(in the rows, 128 means zero)
Each row of numbers belongs to one of the objects below and depends on some of the facts about them. Some rows are named. Which object is each other row?

Facts:
π: comes just before; ρ: sits directly inside; τ: points at
π (each to the one after it):
(857) (1250) (1165) (870)
(467) (173)
(233) (872) (69) (791) (1154) (1019) (1137) (1424)
(620) (364) (622) (903) (954)
(400) (557) (464)
(121) (1201)
(1186) (1231) (75)
(849) (1368) (1085) (189) (539) (219)
(1321) (594) (1156)
(1081) (713)
(1320) (931)
(526) (1109)
(1091) (1482) (918) (254) (217)
(349) (1180) (977)
(508) (417) (477)
(882) (769) (1086)
(524) (40)
(374) (760) (56) (1409)
(502) (1138) (1361) (574)
(1169) (942) (1468) (1078)
(105) (253) (957) (1464) (106) (192)
(25) (1367)
(1432) (39) (996)
(1423) (95) (928) (1032) (1394) (1258)
(1247) (81) (1157)
(963) (1370) (130) (252)
(429) (1461) (63)
(1463) (292)
(1043) (807) (1027) (1132) (44)
(403) (1295)
(236) (796) (1422) (989) (555) (1493) (408)
{(56), (1409), (760), (374)} ρ (1050)
{(106), (192), (957), (1464), (253), (105)} ρ (366)
{(1268)} ρ (869)
{(254), (918), (1091), (217), (1482)} ρ (1169)
{(857), (1165), (1250), (870)} ρ (1175)
{(44), (1027), (807), (1132), (1043)} ρ (1422)
{(467), (173)} ρ (524)
{(69), (233), (1154), (1424), (872), (1019), (1137), (791)} ρ (539)
{(453)} ρ (1085)
{(219), (849), (189), (1368), (1085), (539)} ρ (238)
{(796), (989), (1493), (555), (408), (1422), (236)} ρ (412)
{(620), (622), (903), (954), (364)} ρ (691)
{(1231), (1186), (75)} ρ (170)
{(1370), (252), (130), (963)} ρ (56)
{(1367), (25)} ρ (189)
{(400), (464), (557)} ρ (931)
{(121), (1201)} ρ (1186)
{(713), (1081)} ρ (219)
{(574), (1138), (502), (1361)} ρ (977)
{(769), (882), (1086)} ρ (849)
{(137)} ρ (257)
{(1109), (526)} ρ (75)
{(928), (1394), (95), (1032), (1423), (1258)} ρ (710)
{(292), (1463)} ρ (429)
{(931), (1320)} ρ (580)
{(1321), (594), (1156)} ρ (137)
{(477), (508), (417)} ρ (446)
{(996), (1432), (39)} ρ (870)
{(1078), (1169), (1468), (942)} ρ (623)
{(349), (1180), (977)} ρ (71)
{(81), (1157), (1247)} ρ (928)
{(524), (40)} ρ (725)
{(1295), (403)} ρ (40)
{(333)} ρ (760)
{(1430)} ρ (549)
{(1461), (429), (63)} ρ (1428)
{(366)} ρ (588)
{(129)} ρ (374)
{(476)} ρ (857)
{(869)} ρ (595)
{(681)} ρ (508)
[(1268), (1295)] τ (374)
[(254), (25)] τ (453)
[(254), (580), (963), (557)] τ (75)
[(549), (25)] τ (769)
[(219), (502)] τ (173)
[(192), (173), (63)] τ (129)
[(121), (252), (40)] τ (39)
[(574), (217), (791)] τ (349)
[(769)] τ (40)
[(1109), (989)] τ (1258)
[(1109), (957), (63), (1463), (681)] τ (857)
[(918)] τ (236)
[(257), (594), (870)] τ (807)
[(1320), (807), (39)] τ (63)
[(1175)] τ (1250)
[(1175), (870)] τ (1078)
[(1175), (1432)] τ (1367)
[(594)] τ (69)
[(1201)] τ (557)
[(252), (403)] τ (870)
[(130)] τ (580)
[(130), (1086), (555), (40)] τ (403)
[(374)] τ (1464)
[(1295), (691)] τ (681)
[(173), (502)] τ (477)
[(333), (1019)] τ (1138)
[(1180), (40)] τ (217)
[(1368)] τ (192)
[(954), (942)] τ (1368)
[(1085), (963)] τ (1043)
[(105), (1422)] τ (1463)
[(1019)] τ (121)
[(1247)] τ (1430)
[(963)] τ (1157)
[(557), (1361), (236)] τ (1493)
[(942)] τ (1361)
[(1137)] τ (252)
[(1361)] τ (622)
[(236)] τ (791)
[(681)] τ (106)
[(40)] τ (1086)

Named rows:
(807): 128  118  121  117  122  119  129  126  142  121  136  131  128  124  140  118  111  137  138  125  137  116  125  122  132  120  123  122  135  117  109  133  121  118  135  132  127  107  137  122  133  127  116  123  122  131  137  119  138  129  134  129  129
(928): 133  126  126  141  123  116  131  122  116  136  124  130  133  127  140  117  136  133  135  136  128  126  129  115  115  118  129  133  118  137  116  135  114  137  137  130  131  120  129  123  122  129  129  123  127  130  122  144  137  144  134  135  108
(1468): 127  127  130  116  125  119  129  124  122  134  131  131  135  129  134  125  142  133  128  130  133  121  134  126  120  131  125  128  123  144  124  143  115  127  134  134  130  117  120  121  123  134  131  135  122  127  125  134  137  139  133  131  130
(849): 137  128  129  146  129  116  136  125  141  131  126  128  134  141  122  142  95  146  134  130  125  117  119  121  129  113  128  118  120  132  106  134  122  108  142  143  130  120  116  135  125  122  125  127  122  131  139  106  120  129  134  121  137
(56): 125  127  125  124  120  122  129  128  122  127  129  132  130  131  129  126  146  135  127  135  126  119  130  112  127  126  122  124  122  126  118  125  121  140  128  139  136  120  116  118  114  136  131  134  143  130  123  132  130  130  130  137  126
(918): 126  122  132  103  125  115  124  125  129  127  134  129  136  125  127  125  137  129  127  123  137  117  135  132  124  132  124  132  125  142  126  136  110  129  136  135  129  112  113  115  131  133  131  136  121  122  124  134  138  140  129  130  121
(1493): 133  111  128  86  130  126  126  129  90  151  130  124  129  112  156  102  178  107  126  152  140  134  142  126  119  145  121  131  132  131  135  136  117  136  115  133  137  123  156  95  114  149  130  150  125  127  102  158  149  151  130  147  116
(1132): 130  116  127  101  131  124  130  129  108  137  130  130  131  122  150  109  163  122  132  143  137  125  136  123  119  124  124  125  132  124  124  143  122  125  126  138  131  117  144  117  117  139  126  140  123  126  120  143  147  140  133  136  133
(989): 132  115  127  101  129  121  127  129  116  127  132  124  131  120  138  110  153  119  132  136  137  124  135  123  125  121  124  130  131  120  125  131  121  129  127  134  132  115  141  110  120  137  126  136  123  124  118  144  143  142  128  137  120
(760): 127  129  126  136  122  120  131  127  131  121  128  135  132  136  125  131  130  143  130  130  126  115  125  114  128  120  124  121  121  128  114  128  121  130  133  142  134  119  112  126  119  131  129  129  139  131  131  125  127  127  131  129  127
(882): 136  126  129  144  129  115  136  124  138  132  126  128  134  141  124  142  99  147  134  129  126  116  119  121  126  111  128  119  120  133  108  134  120  107  144  143  129  116  116  136  124  120  126  127  122  130  140  105  123  129  134  122  137
(1043): 130  117  129  134  129  117  131  128  135  123  127  142  130  139  133  126  116  146  140  127  133  111  122  121  123  105  126  115  128  121  110  147  124  111  139  146  129  111  128  142  126  123  120  128  123  129  143  116  133  124  136  119  141
(1320): 129  127  125  145  121  115  130  123  149  113  132  132  132  135  120  131  94  146  137  119  130  112  120  121  133  118  125  127  124  128  109  131  118  120  140  132  128  112  117  130  134  122  121  115  123  131  140  115  128  129  132  122  120
(39): 128  132  122  137  118  118  129  124  150  119  134  127  133  127  131  126  99  137  136  123  132  120  126  122  135  129  125  130  127  130  111  128  119  122  134  125  128  116  125  118  133  131  122  116  122  134  132  126  131  135  131  128  118
(1428): 133  129  125  130  132  121  128  129  123  128  125  132  140  133  138  132  127  129  133  132  130  123  125  130  123  138  133  133  118  128  120  121  124  136  125  129  133  129  121  121  124  130  125  130  129  125  127  138  138  130  138  130  143
(453): 139  122  127  123  138  118  130  127  118  141  124  124  139  133  140  139  122  128  130  135  130  126  123  130  122  136  133  129  120  129  118  115  123  128  131  134  133  125  123  120  122  125  125  135  125  123  128  123  135  131  139  132  151
(71): 135  132  127  134  133  122  127  130  124  130  125  132  140  134  136  133  127  128  133  133  130  125  126  129  124  138  133  134  118  129  121  124  126  135  124  129  134  133  121  121  126  132  124  130  128  127  126  139  139  131  138  129  146
(476): 134  129  126  131  133  120  127  129  122  131  124  132  140  132  139  131  126  128  134  131  131  125  126  130  122  137  133  133  119  129  122  123  124  135  126  128  133  129  122  123  125  130  124  131  128  126  127  138  140  130  139  129  145
(1109): 130  130  129  139  126  118  131  128  138  113  131  131  135  133  116  126  119  134  134  126  132  118  126  116  134  115  127  129  123  123  118  128  121  123  137  133  130  120  120  122  129  127  124  123  120  125  128  128  138  134  128  124  118
(870): 128  129  124  120  121  121  124  127  130  124  134  120  134  121  141  118  128  118  132  134  133  133  133  121  131  136  127  132  128  128  119  125  122  128  122  129  134  121  129  99  124  145  129  128  120  133  112  150  137  148  129  137  115
(1156): 130  127  127  128  126  120  130  125  120  131  127  130  134  130  135  122  137  131  131  135  131  122  132  123  123  125  126  128  122  135  121  137  119  125  131  133  132  122  128  121  121  135  129  131  125  131  123  137  136  138  131  132  127

Which object is each row?
No name comes twice in this set of rows, the named rows included.
135  127  124  137  130  117  129  126  118  133  122  132  140  130  143  128  127  130  135  132  129  127  126  127  115  131  135  135  116  130  117  119  119  144  132  125  133  126  124  124  124  125  124  125  131  125  128  141  141  134  141  132  135 : (710)
129  122  130  120  122  114  126  125  135  117  131  131  136  131  121  129  121  137  131  120  133  113  128  132  126  119  126  128  124  137  120  135  114  125  138  138  130  112  114  125  130  127  127  126  121  125  131  127  130  135  130  125  122 : (942)
132  116  127  74  129  130  128  129  83  152  131  118  131  106  162  96  202  100  123  158  140  139  148  125  116  144  122  136  133  132  140  137  119  139  113  129  136  124  159  90  108  155  133  152  124  126  94  171  154  158  132  154  117 : (408)
127  127  129  106  125  120  127  125  116  140  131  127  135  123  142  120  153  126  126  136  135  126  138  125  119  139  124  129  125  146  127  142  115  130  129  134  131  120  126  112  121  140  133  138  121  127  116  143  142  145  133  137  128 : (1078)
129  121  128  128  128  119  131  127  127  125  127  137  131  134  136  123  131  139  136  131  132  117  127  122  122  113  125  120  126  125  114  145  122  119  135  141  130  115  130  133  123  128  124  131  124  129  135  127  135  130  135  125  135 : (796)
131  132  123  122  119  122  133  125  132  117  137  124  132  120  126  118  133  131  130  129  132  118  128  120  135  131  123  139  128  129  121  124  117  130  135  120  129  116  132  111  128  131  122  121  121  129  124  127  141  138  133  135  119 : (63)
128  116  127  89  128  121  124  128  109  126  132  119  134  115  148  105  173  110  130  140  137  131  141  121  122  121  125  130  133  119  125  129  123  129  124  137  134  114  143  100  113  146  130  140  119  123  109  157  149  149  129  143  121 : (555)
126  124  127  142  120  115  128  129  144  104  129  135  131  140  110  135  109  145  134  121  125  108  120  114  135  107  125  123  121  116  107  119  121  129  137  145  133  114  106  130  125  124  125  123  138  127  137  116  121  124  128  123  119 : (374)
140  119  128  84  127  125  129  128  97  139  132  104  134  109  140  113  164  102  121  149  131  134  139  131  128  136  124  142  130  132  133  120  119  131  121  132  136  124  145  86  114  147  132  145  120  126  97  151  135  158  128  150  117 : (219)
133  118  130  128  126  118  125  128  127  123  128  128  132  128  126  122  118  125  132  132  133  122  127  129  132  128  126  131  124  129  122  130  118  128  126  136  135  123  130  112  130  134  126  130  122  128  120  139  131  142  126  129  106 : (1361)
136  121  128  125  129  113  131  126  137  122  129  118  136  133  124  135  108  133  133  127  129  120  123  123  129  107  128  124  124  124  111  121  122  113  140  143  130  113  119  122  125  126  127  130  120  124  131  119  124  137  128  128  127 : (769)
121  123  120  101  118  119  124  125  123  122  135  121  130  121  139  119  149  124  127  134  131  126  133  112  128  132  121  127  127  120  118  112  121  143  125  134  135  109  122  100  114  141  132  133  140  129  117  141  134  138  128  145  113 : (252)
133  127  128  128  135  118  130  131  126  118  131  129  141  131  121  127  144  124  132  127  135  121  126  117  130  130  133  138  121  115  124  105  124  141  132  122  132  126  121  115  127  124  122  127  124  114  125  132  152  130  134  129  134 : (681)
133  126  129  145  121  116  128  127  144  101  128  132  135  137  112  131  98  140  137  119  126  111  120  130  134  105  128  130  122  128  112  135  121  117  138  139  130  118  116  135  131  124  122  118  121  130  137  122  121  131  131  118  127 : (502)

The same objects again, as new rows of numbers:
Named rows:
(1368): 129  129  111  137  120  142  125  124  149  116  135  142  134  127  113  137  106  103  118  107  106  80  105  144  136  120  149  115  121  139  105  134  136
(1186): 111  196  117  128  94  157  130  143  121  82  119  156  136  144  132  162  105  139  122  144  129  96  111  144  150  88  134  141  126  141  108  135  111
(56): 133  134  124  108  131  99  127  131  96  152  140  123  174  159  145  127  147  139  128  163  110  141  130  145  109  123  136  144  110  110  148  126  143
(1321): 95  175  127  137  96  173  138  118  139  102  104  143  131  137  118  148  105  143  127  134  112  97  106  152  156  113  129  136  122  143  105  142  119
(872): 122  119  90  146  107  168  139  121  144  104  135  144  160  141  121  132  95  122  123  117  107  72  121  143  150  130  134  119  123  147  103  149  127
(374): 128  218  106  147  104  143  139  146  120  123  111  165  152  166  114  143  98  166  147  170  108  111  100  175  127  73  139  109  103  118  121  150  110
(1482): 108  152  129  150  104  131  133  113  150  118  114  118  122  161  125  133  117  120  102  147  120  97  96  116  132  105  118  119  144  155  114  141  116
(1169): 112  198  114  147  82  135  124  124  135  98  119  141  137  173  136  159  114  128  102  158  130  73  90  123  126  66  121  120  144  158  105  139  105
(1423): 87  182  125  123  95  183  135  117  138  92  101  145  122  130  119  147  93  150  127  128  115  103  113  152  163  115  129  134  131  145  109  141  123
(1086): 156  46  122  117  152  111  122  117  121  162  165  111  128  119  124  95  148  102  135  105  121  142  153  98  97  159  129  119  131  120  149  122  144
(170): 130  147  125  124  133  115  125  140  122  103  133  136  151  147  150  146  131  143  121  139  156  137  138  129  133  126  125  131  134  124  118  114  119
(44): 155  55  127  152  144  89  120  118  122  135  110  106  122  77  145  78  176  104  139  119  137  182  151  113  121  157  133  144  133  115  147  118  127
(595): 134  144  123  125  129  116  118  141  127  106  133  136  146  142  153  143  127  136  119  141  155  135  140  128  129  118  123  130  127  123  123  115  119
(623): 138  147  126  125  123  102  122  131  137  112  140  126  145  163  151  139  132  128  103  147  153  126  126  118  121  104  117  117  140  129  119  122  114
(588): 132  134  139  135  146  114  135  150  127  119  137  131  142  147  145  158  137  134  120  138  159  116  128  116  146  122  120  138  108  118  120  127  116
(580): 138  145  137  115  126  116  117  130  125  114  144  136  121  127  143  144  131  145  116  133  155  126  138  129  106  120  136  114  126  122  128  110  116
(137): 131  147  125  122  131  120  122  140  126  107  134  135  147  142  149  145  128  144  121  138  153  137  140  125  129  126  126  129  131  124  123  122  120
(869): 134  147  124  127  131  113  124  145  122  105  139  137  152  145  150  142  133  137  117  139  154  133  136  133  133  124  124  128  138  126  120  122  122
(1050): 132  142  133  114  127  109  120  133  118  129  135  136  175  150  152  142  129  143  120  160  133  133  131  150  125  122  134  125  114  114  130  123  129
(476): 115  133  136  126  134  134  126  123  141  123  119  126  133  134  138  132  121  146  123  127  143  139  139  129  140  147  123  126  132  132  123  128  131
(1424): 155  44  99  127  160  112  134  126  122  149  170  105  163  131  133  95  141  96  137  101  114  134  157  106  115  173  121  127  129  129  140  132  146

Rows to name:
No name comes twice in this set of rows, the named rows included.
108  149  124  172  96  158  132  85  137  91  89  149  102  69  121  129  129  148  128  140  128  100  108  135  139  102  167  113  86  138  113  134  87 : (1043)
111  96  138  93  165  111  114  104  109  149  147  102  91  102  129  104  162  150  133  108  143  161  167  90  89  174  149  137  115  130  152  116  142 : (1157)
137  81  132  144  146  98  116  108  126  142  127  115  105  81  133  97  170  116  129  115  135  158  135  106  118  143  155  130  116  123  143  117  133 : (1493)
168  151  117  170  99  114  130  145  131  108  89  145  118  94  131  113  134  114  148  139  131  145  113  160  132  96  128  122  146  114  117  113  97 : (1422)
104  154  126  134  115  152  135  118  131  119  105  131  129  137  123  134  117  138  128  136  116  118  114  137  146  121  125  135  125  142  118  143  126 : (364)
121  167  115  120  111  129  135  139  108  124  125  139  169  153  141  141  129  139  127  165  116  118  114  154  126  106  140  137  113  122  131  138  130 : (760)
111  164  149  128  84  167  137  123  133  118  122  160  119  120  104  146  100  146  120  132  125  106  101  145  166  93  133  113  133  143  107  142  123 : (121)
162  46  115  120  137  123  130  125  131  158  161  114  137  120  120  102  124  86  136  102  109  127  148  126  107  160  114  117  144  121  141  121  143 : (1137)
141  80  148  121  144  78  119  110  126  172  153  85  106  136  128  99  159  101  107  125  135  145  129  82  83  139  121  117  150  139  150  113  136 : (217)
107  147  128  120  114  137  132  115  124  146  113  127  165  143  124  128  115  146  123  156  97  120  108  163  143  129  136  137  106  118  132  142  141 : (1370)

The same objects again, as new rows of numbers:
Known rows:
(963): 145  186  125  127  130  98  146  50  173  126  103  128  111  135  138  124  152  113  63  140  110  129  163  122  91  140  156  113
(954): 119  150  168  148  131  149  119  156  152  74  134  163  165  107  132  119  147  161  111  141  119  139  125  154  111  117  75  156
(1361): 137  171  158  127  130  118  125  142  126  104  124  145  151  98  108  124  115  125  118  95  115  96  132  150  125  136  105  122
(217): 156  143  141  178  147  174  145  165  154  132  179  210  190  105  138  93  150  149  105  150  125  155  121  184  77  117  72  88
(769): 105  123  70  122  144  108  124  132  136  123  155  139  105  115  124  134  117  105  88  149  127  110  126  93  119  145  91  95
(1086): 125  135  78  119  123  130  112  162  132  76  176  143  105  83  130  138  137  117  84  97  126  103  132  103  125  173  94  105
(807): 137  135  105  141  148  139  158  106  99  118  98  112  90  104  122  94  112  154  171  148  151  137  158  84  135  96  101  86
(580): 130  157  148  121  150  107  135  121  135  92  114  141  145  121  128  125  130  117  100  121  115  113  129  144  115  127  97  126
(1463): 111  133  199  117  132  122  130  78  157  136  126  121  124  134  90  109  131  92  89  114  126  156  129  110  105  150  122  75
(1394): 115  140  166  147  116  152  106  173  153  92  134  158  168  123  139  107  143  163  111  122  122  143  111  152  122  114  104  162
(453): 99  122  91  108  129  109  116  153  152  127  151  149  116  125  128  137  138  123  104  127  124  119  113  106  108  132  123  119
(464): 134  154  128  129  111  130  109  154  126  123  126  144  149  109  118  111  128  134  118  91  124  109  129  143  132  134  144  122
(366): 130  89  138  118  115  120  117  114  117  107  114  152  130  123  120  87  147  114  116  159  134  123  115  162  124  150  156  144
(622): 136  150  122  124  114  125  111  155  123  125  127  146  151  106  120  107  129  133  118  98  122  107  131  144  128  132  143  119
(1464): 111  90  159  139  103  129  118  156  99  74  131  167  141  101  123  91  170  135  115  162  135  129  125  191  124  145  155  173
(1169): 155  120  123  120  167  99  146  106  153  164  133  149  147  151  138  87  137  108  93  98  140  155  118  141  78  132  153  65
(526): 136  126  164  123  134  103  131  94  159  149  112  134  113  152  132  105  117  114  97  98  131  131  108  119  111  132  152  105
(292): 125  136  117  132  135  115  115  128  123  150  114  131  138  142  127  98  105  115  96  134  126  121  126  124  140  125  131  109
(1154): 78  117  93  126  121  135  105  193  170  87  172  171  134  109  137  142  166  158  113  144  125  138  106  116  101  119  93  156
(1138): 124  137  132  137  136  111  113  127  124  149  110  128  139  142  127  99  93  118  93  123  127  114  117  124  144  128  122  114
(1428): 129  137  140  131  124  125  117  133  141  129  122  141  138  130  129  105  130  129  106  116  127  125  121  133  126  129  134  125

Name these rows:
No name comes twice in this set of rows, the named rows included.
132  74  175  110  127  107  143  60  127  103  110  142  100  126  103  93  151  83  108  166  137  132  116  149  102  168  152  118 : (105)
164  150  97  130  164  122  137  155  116  132  149  166  189  91  118  98  142  127  112  95  129  126  142  173  79  137  113  64 : (918)
123  146  137  137  146  117  123  113  122  127  119  130  138  125  113  106  105  108  88  141  122  118  132  125  136  136  99  98 : (1295)
112  174  131  156  101  139  119  156  143  107  137  154  151  109  140  115  159  156  80  130  118  141  158  152  120  123  151  151 : (1409)
155  116  115  122  172  96  151  109  148  169  138  153  153  151  140  83  139  106  94  97  142  161  118  145  69  130  151  60 : (1091)
86  123  104  128  116  139  105  189  169  94  166  168  143  113  137  137  158  159  110  143  122  139  105  122  106  119  93  158 : (539)
102  133  81  124  151  98  130  123  131  129  132  137  118  117  114  133  114  112  100  158  125  106  128  107  108  131  92  103 : (1368)
105  119  116  107  147  91  147  97  170  125  149  142  82  127  123  142  132  102  92  121  129  120  112  95  85  143  113  96 : (25)
84  132  114  140  115  123  117  190  141  105  166  161  130  104  131  135  150  148  103  121  126  130  126  131  113  120  122  143 : (189)
144  131  123  150  144  133  122  113  125  110  131  131  120  123  138  97  93  108  71  128  130  115  134  117  148  157  88  98 : (40)

